Below is a small trained network, with its code and all its weights. Each question gives an input and a class and asks what happens when units are switched off, that is, made to give their printed mean instead of their output.

import numpy as np


def w(rows, s, z=0):
    codes = np.array(rows[::2]) - 128.0
    scale = np.full(codes.shape[1], s)
    scale[-1] = z or s
    return codes * scale


def f(y):
    return y / 2 * (1 + np.tanh(0.7978845608 * (y + 0.044715 * y**3)))


def log_softmax(a):
    a = a - a.max(-1, keepdims=True)
    return a - np.log(np.exp(a).sum(-1, keepdims=True))


def net(x, mask):
    res = np.array(x, float).reshape(1, 8) / 4 @ E
    y = f(res @ A[0][:, :-1].T + A[0][:, -1])
    res = res + np.where(mask, y, B[0][:, -1]) @ B[0][:, :-1]
    return log_softmax(res[-1] @ U[:, :-1].T + U[:, -1])


A, B = {}, {}
E = w([
[129,129,130,130,128,131,129,127,130,131,129],'x0',
[215,177,90,203,134,223,176,115,205,182,177],'x1',
[126,128,132,126,127,127,126,128,128,126,126],'x2',
[129,127,124,127,136,127,130,127,130,125,131],'x3',
[176,117,113,145,115,208,14,85,124,82,85],'x4',
[8,112,58,154,234,253,205,21,154,69,109],'x5',
[243,7,51,104,125,121,207,164,187,140,13],'x6',
[65,65,61,116,188,188,111,78,57,218,123],'x7',
],0.0049)
A[0] = w([
[163,167,169,138,103,107,168,143,171,3,117,7],'neuron 1',
[181,64,114,119,146,104,175,139,144,110,81,74],'neuron 2',
[66,71,138,103,132,64,108,136,87,60,83,71],'neuron 3',
[145,80,87,124,104,132,156,135,133,123,74,8],'neuron 4',
[74,122,104,135,151,171,182,98,143,53,110,26],'neuron 5',
[109,86,116,136,119,138,102,127,80,255,105,61],'neuron 6',
[70,113,118,139,121,77,238,160,121,160,139,32],'neuron 7',
[145,112,128,144,112,172,49,121,129,98,96,1],'neuron 8',
[163,105,83,143,125,177,33,119,125,52,96,110],'neuron 9',
],0.0088,0.0038)
B[0] = w([
[99,51,4,91,207,127,83,93,93,118,128,213],'neuron 1',
[81,177,174,161,91,152,79,131,103,127,157,232],'neuron 2',
[181,159,103,179,119,197,146,130,169,166,156,226],'neuron 3',
[86,186,122,129,167,130,79,110,105,126,203,167],'neuron 4',
[204,117,115,121,77,52,36,189,121,113,138,239],'neuron 5',
[131,84,35,117,154,107,91,141,125,82,122,190],'neuron 6',
[145,132,194,79,177,96,195,72,146,119,118,193],'neuron 7',
[136,141,133,83,205,37,180,115,125,142,206,155],'neuron 8',
[108,128,178,102,135,97,226,128,130,158,108,255],'neuron 9',
],0.017,0.0034)
U = w([
[72,51,40,90,198,149,107,101,102,111,109,99],'0',
[232,126,159,108,58,38,72,212,126,122,132,67],'1',
[1,210,191,146,137,161,70,102,83,125,200,84],'2',
[123,118,189,69,174,89,227,99,148,145,112,69],'3',
[116,109,135,133,109,168,141,135,142,128,85,255],'4',
[119,115,139,131,115,165,137,126,151,117,93,232],'5',
[217,147,92,185,139,228,174,126,195,187,153,89],'6',
],0.0099,0.0097)

Each question gives the input, the list of numbers given to net, and the class t.
The units are the neurons (one row each of A and B). Each row of codes is followed by its name. A weight is (code - 128) times the scale printed after its matrix; where a second scale follows, it is the last column's (A, B and U).
mask holds one flag per neuron, in row order. A switched-off neuron (its flag False) gives its mean, the last column of its row in B, instead of its output. The means were averaged over made-up inputs and are rounded, as every weight is.
A unit's drop is (log p(t) with every unit on - log p(t) with that unit switched off) / (log p(t) with every unit on - log p(t) with every unit switched off).
The circuit of an input: a set's keep is (log p(t) with only the set's units on - log p(t) with every unit switched off) / (log p(t) with every unit on - log p(t) with every unit switched off). Starting from all 9 units, units are removed one at a time, each time the one whose removal leaves the highest keep (on an exact tie, the one counted first), for as long as the keep stays at least 0.8.
circuit, biggest first: the units of the circuit, biggest drop first
unit that matters most: the unit with the biggest drop
top k neurons: the k neurons with the biggest drops, biggest first
input [-6,5,5,8,-8,1,-2,2], class 3: circuit, biggest first : [neuron 7]
input [4,2,6,8,3,2,-6,6], class 4: circuit, biggest first : [neuron 2; neuron 4]
input [4,1,8,-4,7,2,-2,3], class 3: top 2 neurons : [neuron 9; neuron 8]
input [-6,6,-2,-1,6,-4,4,-5], class 3: circuit, biggest first : [neuron 9; neuron 5]
input [-3,5,5,3,-2,5,6,2], class 2: top 3 neurons : [neuron 2; neuron 4; neuron 3]
input [-7,5,-3,5,5,-7,8,4], class 2: circuit, biggest first : [neuron 2; neuron 4]
input [4,0,3,-3,-3,0,4,-4], class 0: top 3 neurons : [neuron 1; neuron 9; neuron 3]
input [-2,-1,3,-1,-5,4,-3,-5], class 0: top 4 neurons : [neuron 1; neuron 9; neuron 2; neuron 3]
input [-1,-6,-5,-6,-4,8,2,7], class 1: top 2 neurons : [neuron 5; neuron 1]
input [3,7,-2,-1,4,7,8,7], class 2: circuit, biggest first : [neuron 4; neuron 2]
input [7,0,8,-2,8,0,-7,-2], class 3: circuit, biggest first : [neuron 9; neuron 8]
input [7,-4,2,5,7,-5,3,0], class 3: circuit, biggest first : [neuron 9; neuron 5]
input [-3,1,3,-2,1,0,-1,-4], class 0: circuit, biggest first : [neuron 1; neuron 2]
input [7,-2,7,3,-7,8,1,1], class 1: top 2 neurons : [neuron 5; neuron 9]
input [4,-5,-4,0,-8,4,-1,3], class 3: unit that matters most : neuron 7
input [7,4,6,6,-8,-3,-3,-6], class 3: top 2 neurons : [neuron 7; neuron 5]
input [-3,-5,3,-8,8,-1,2,-4], class 3: top 2 neurons : [neuron 9; neuron 8]
input [1,5,-4,1,-3,-1,-2,7], class 0: top 2 neurons : [neuron 6; neuron 3]
input [-7,-4,0,-2,-7,3,8,-4], class 2: top 2 neurons : [neuron 2; neuron 4]
input [5,-1,-4,5,-1,4,6,-7], class 0: unit that matters most : neuron 1
